Here is a tiny trained network, its code and every weight. The questions are about switching its units off for an input and a target symbol, where a switched-off unit gives its printed mean instead of its output.

import numpy as np


def w(rows, s, z=0):
    codes = np.array(rows[::2]) - 128.0
    scale = np.full(codes.shape[1], s)
    scale[-1] = z or s
    return codes * scale


def norm(h):
    return h / np.sqrt((h * h).mean(-1, keepdims=True) + 1e-5)


def softmax(a):
    e = np.exp(a - a.max(-1, keepdims=True))
    return e / e.sum(-1, keepdims=True)


def log_softmax(a):
    a = a - a.max(-1, keepdims=True)
    return a - np.log(np.exp(a).sum(-1, keepdims=True))


def net(x, mask):
    ids = ['ΘΩαβδσ'.index(c) for c in x.split()]
    T = len(ids)
    res = E[ids] + P[:T]
    u = 0
    for l in range(3):
        r = norm(res)
        for j in range(2):
            rows = slice(4 * j, 4 * j + 4)
            q, k, v = (r @ M[l][rows].T for M in (Q, K, V))
            z = softmax(np.where(np.tri(T) > 0, q @ k.T / 4**0.5, -1e9)) @ v
            o = O[l][rows]
            res = res + np.where(mask[u + j], z, o[:, -1]) @ o[:, :-1]
        u += 2
    return log_softmax(norm(res)[-1] @ U[:, :-1].T + U[:, -1])


Q, K, V, O = {}, {}, {}, {}
E = w([
[126,134,132],'Θ',
[164,145,158],'Ω',
[146,4,86],'α',
[191,147,82],'β',
[135,123,133],'δ',
[79,233,118],'σ',
],0.025)
P = w([
[75,155,108],'0',
[114,181,228],'1',
[144,254,231],'2',
[96,167,173],'3',
[175,161,207],'4',
[164,118,96],'5',
[215,161,81],'6',
[162,133,67],'7',
[186,72,75],'8',
],0.0075)
Q[0] = w([
[101,142,171],'L0H1',
[125,253,54],'L0H1',
[125,51,147],'L0H1',
[78,42,217],'L0H1',
[103,95,255],'L0H2',
[100,137,65],'L0H2',
[127,45,42],'L0H2',
[104,107,42],'L0H2',
],0.0094)
K[0] = w([
[221,155,116],'L0H1',
[166,139,139],'L0H1',
[82,64,193],'L0H1',
[187,102,94],'L0H1',
[144,159,159],'L0H2',
[77,200,85],'L0H2',
[246,124,26],'L0H2',
[168,108,97],'L0H2',
],0.013)
V[0] = w([
[188,62,120],'L0H1',
[109,6,122],'L0H1',
[187,159,57],'L0H1',
[71,28,224],'L0H1',
[2,66,203],'L0H2',
[142,131,55],'L0H2',
[137,190,108],'L0H2',
[85,77,12],'L0H2',
],0.0079)
O[0] = w([
[53,235,176,105],'L0H1',
[106,123,99,29],'L0H1',
[67,93,219,170],'L0H1',
[168,255,159,38],'L0H1',
[59,96,130,1],'L0H2',
[179,104,142,144],'L0H2',
[77,54,167,174],'L0H2',
[131,210,238,74],'L0H2',
],0.0059,0.0068)
Q[1] = w([
[80,248,206],'L1H1',
[203,251,135],'L1H1',
[192,92,147],'L1H1',
[69,247,183],'L1H1',
[199,96,194],'L1H2',
[2,94,76],'L1H2',
[191,107,134],'L1H2',
[128,106,212],'L1H2',
],0.011)
K[1] = w([
[152,77,166],'L1H1',
[153,81,128],'L1H1',
[62,226,48],'L1H1',
[177,81,203],'L1H1',
[163,95,147],'L1H2',
[74,180,176],'L1H2',
[142,1,165],'L1H2',
[108,105,159],'L1H2',
],0.0093)
V[1] = w([
[136,122,150],'L1H1',
[77,175,206],'L1H1',
[64,20,120],'L1H1',
[88,78,117],'L1H1',
[166,50,99],'L1H2',
[200,51,55],'L1H2',
[142,254,135],'L1H2',
[142,70,151],'L1H2',
],0.0078)
O[1] = w([
[69,163,100,127],'L1H1',
[182,36,98,60],'L1H1',
[66,129,127,140],'L1H1',
[107,123,86,131],'L1H1',
[103,123,114,221],'L1H2',
[43,76,121,254],'L1H2',
[192,177,254,38],'L1H2',
[141,85,88,176],'L1H2',
],0.0084,0.0077)
Q[2] = w([
[116,91,148],'L2H1',
[142,193,126],'L2H1',
[229,160,154],'L2H1',
[129,112,97],'L2H1',
[113,109,8],'L2H2',
[156,144,217],'L2H2',
[155,149,225],'L2H2',
[133,187,169],'L2H2',
],0.016)
K[2] = w([
[93,129,56],'L2H1',
[172,156,208],'L2H1',
[186,248,105],'L2H1',
[157,129,200],'L2H1',
[175,192,106],'L2H2',
[127,11,233],'L2H2',
[76,58,99],'L2H2',
[126,85,109],'L2H2',
],0.013)
V[2] = w([
[186,115,178],'L2H1',
[26,202,96],'L2H1',
[89,132,204],'L2H1',
[80,153,255],'L2H1',
[85,182,169],'L2H2',
[86,147,93],'L2H2',
[154,226,64],'L2H2',
[134,185,233],'L2H2',
],0.0082)
O[2] = w([
[120,141,166,42],'L2H1',
[2,79,105,184],'L2H1',
[27,128,159,78],'L2H1',
[112,168,104,17],'L2H1',
[147,33,174,88],'L2H2',
[127,169,202,177],'L2H2',
[118,217,121,178],'L2H2',
[157,60,112,3],'L2H2',
],0.01,0.0067)
U = w([
[173,114,133,35],'Θ',
[186,114,118,38],'Ω',
[41,100,33,144],'α',
[254,206,12,193],'β',
[198,108,119,58],'δ',
[117,213,91,253],'σ',
],0.0099,0.0054)

Each question gives the input, a string of symbols that net reads in full, and the target symbol t.
The units are the heads (4 rows each of Q, K, V and O). Each row of codes is followed by its name. A weight is (code - 128) times the scale printed after its matrix; where a second scale follows, it is the last column's (O and U).
mask holds one flag per head, layer by layer. A switched-off head (its flag False) gives its mean, the last column of its rows in O, instead of its output. The means were averaged over made-up inputs and are rounded, as every weight is.
A unit's drop is (log p(t) with every unit on - log p(t) with that unit switched off) / (log p(t) with every unit on - log p(t) with every unit switched off).
The circuit of an input: a set's keep is (log p(t) with only the set's units on - log p(t) with every unit switched off) / (log p(t) with every unit on - log p(t) with every unit switched off). Starting from all 6 units, units are removed one at a time, each time the one whose removal leaves the highest keep (on an exact tie, the one counted first), for as long as the keep stays at least 0.8.
units of the circuit, in order: the units of the circuit, biggest drop first
unit that matters most: the unit with the biggest drop
which heads matter: for each layer, one digit per head in row order, 1 if its drop is at least 0.15 and else 0, layers parted by /
drop when u is switched off: that unit's drop, to one decimal
input Θ β β β Ω β β β Ω, target σ: units of the circuit, in order : [L2H2]
input α δ α β β, target σ: units of the circuit, in order : [L1H2; L2H1; L0H2; L0H1]
input σ Ω Ω, target β: which heads matter : 00 / 10 / 00
input β β δ β Ω β β δ, target β: which heads matter : 01 / 00 / 11
input δ β Ω β β β Ω, target σ: units of the circuit, in order : [L0H1; L1H1]
input β β β Ω δ β β Θ Θ, target σ: which heads matter : 11 / 00 / 01
input δ Θ Ω, target α: which heads matter : 01 / 00 / 00
input δ δ Θ δ Ω β β Θ δ, target β: units of the circuit, in order : [L0H1; L0H2]
input β β α Θ δ β Θ β Θ, target β: units of the circuit, in order : [L0H2; L0H1]
input Ω β Ω α β, target σ: which heads matter : 11 / 11 / 01
input β β β β Ω, target α: which heads matter : 10 / 01 / 01
input σ Θ Θ β δ β β σ Θ, target β: which heads matter : 00 / 10 / 10
input Θ Ω β β β Ω Ω β Ω, target β: which heads matter : 01 / 00 / 11
input Ω Θ β, target α: unit that matters most : L0H2
input β Ω δ β β δ, target σ: drop when L2H2 is switched off : 0.7
input β δ Θ Ω α Θ β δ, target σ: drop when L0H1 is switched off : 1.1
input δ Θ β, target α: drop when L2H1 is switched off : 0.4
input β δ Ω β Ω β β α Θ, target σ: drop when L2H2 is switched off : 0.2
